Here is a tiny trained network, its code and every weight. The questions are about switching its units off for an input and a class, where a switched-off unit gives its printed mean instead of its output.

import numpy as np


def w(rows, s, z=0):
    codes = np.array(rows[::2]) - 128.0
    scale = np.full(codes.shape[1], s)
    scale[-1] = z or s
    return codes * scale


def f(y):
    return y / 2 * (1 + np.tanh(0.7978845608 * (y + 0.044715 * y**3)))


def log_softmax(a):
    a = a - a.max(-1, keepdims=True)
    return a - np.log(np.exp(a).sum(-1, keepdims=True))


def net(x, mask):
    res = np.array(x, float).reshape(1, 2) / 4 @ E
    y = f(res @ A[0][:, :-1].T + A[0][:, -1])
    res = res + np.where(mask, y, B[0][:, -1]) @ B[0][:, :-1]
    return log_softmax(res[-1] @ U[:, :-1].T + U[:, -1])


A, B = {}, {}
E = w([
[95,173,14,215,155,32,39,86,198],'x0',
[158,1,166,64,224,20,63,51,138],'x1',
],0.0089)
A[0] = w([
[140,101,165,95,130,185,145,131,87,56],'n1',
[131,201,136,136,107,250,168,152,88,207],'n2',
[138,50,135,105,146,55,92,119,122,1],'n3',
[124,185,48,188,122,44,70,144,152,66],'n4',
[141,11,178,68,149,70,111,118,109,180],'n5',
[130,209,93,167,113,192,135,144,116,5],'n6',
[136,70,219,54,103,244,197,174,70,112],'n7',
],0.013,0.01)
B[0] = w([
[96,91,164,96,158,111,174,80,182,165],'n1',
[179,183,107,122,101,136,86,171,110,235],'n2',
[55,152,170,114,115,135,251,125,187,171],'n3',
[188,73,148,68,151,103,93,95,117,207],'n4',
[165,187,105,120,95,143,92,174,119,235],'n5',
[18,139,172,108,123,136,249,126,204,170],'n6',
[125,79,136,109,155,96,126,87,141,254],'n7',
],0.025,0.021)
U = w([
[165,92,163,72,156,69,108,41,163,76],'0',
[128,201,148,99,74,119,170,166,177,102],'1',
[191,155,31,140,116,110,5,145,44,252],'2',
[82,126,133,203,126,149,151,122,117,106],'3',
[75,116,115,192,190,166,180,163,99,105],'4',
[105,110,119,154,119,106,155,98,97,108],'5',
[83,113,138,166,151,179,119,82,152,104],'6',
[75,138,94,145,174,154,161,95,90,102],'7',
],0.012,0.018)

Each question gives the input, the list of numbers given to net, and the class t.
The units are the neurons (one row each of A and B). Each row of codes is followed by its name. A weight is (code - 128) times the scale printed after its matrix; where a second scale follows, it is the last column's (A, B and U).
mask holds one flag per neuron, in row order. A switched-off neuron (its flag False) gives its mean, the last column of its row in B, instead of its output. The means were averaged over made-up inputs and are rounded, as every weight is.
A unit's drop is (log p(t) with every unit on - log p(t) with that unit switched off) / (log p(t) with every unit on - log p(t) with every unit switched off).
The circuit of an input: a set's keep is (log p(t) with only the set's units on - log p(t) with every unit switched off) / (log p(t) with every unit on - log p(t) with every unit switched off). Starting from all 7 units, units are removed one at a time, each time the one whose removal leaves the highest keep (on an exact tie, the one counted first), for as long as the keep stays at least 0.8.
units of the circuit, in order: the units of the circuit, biggest drop first
unit that matters most: the unit with the biggest drop
k most important neurons: the k neurons with the biggest drops, biggest first
drop of u: that unit's drop, to one decimal
input [-1,2], class 2: unit that matters most -> n6
input [-5,6], class 1: 2 most important neurons -> (n5, n4)
input [5,-5], class 0: 3 most important neurons -> (n4, n5, n6)
input [2,0], class 2: 3 most important neurons -> (n7, n6, n3)
input [2,3], class 2: 3 most important neurons -> (n6, n7, n1)
input [-4,5], class 1: units of the circuit, in order -> (n5, n3)
input [3,-2], class 2: 2 most important neurons -> (n7, n3)
input [-7,-7], class 0: 2 most important neurons -> (n7, n5)
input [-1,3], class 2: 3 most important neurons -> (n6, n1, n3)
input [5,7], class 1: 3 most important neurons -> (n3, n7, n5)
input [-4,-2], class 0: 3 most important neurons -> (n5, n7, n1)
input [-3,-3], class 2: 4 most important neurons -> (n2, n3, n4, n6)
input [0,3], class 2: 2 most important neurons -> (n6, n1)
input [3,8], class 1: units of the circuit, in order -> (n3)
input [-6,8], class 1: 3 most important neurons -> (n5, n3, n4)
input [2,4], class 1: 2 most important neurons -> (n3, n2)
input [0,1], class 2: 2 most important neurons -> (n3, n6)
input [-1,-1], class 2: drop of n3 -> 0.1
input [-1,5], class 1: drop of n3 -> 0.6
input [-4,7], class 1: unit that matters most -> n5
input [0,2], class 2: drop of n3 -> 0.3
input [3,7], class 1: drop of n7 -> 0.0
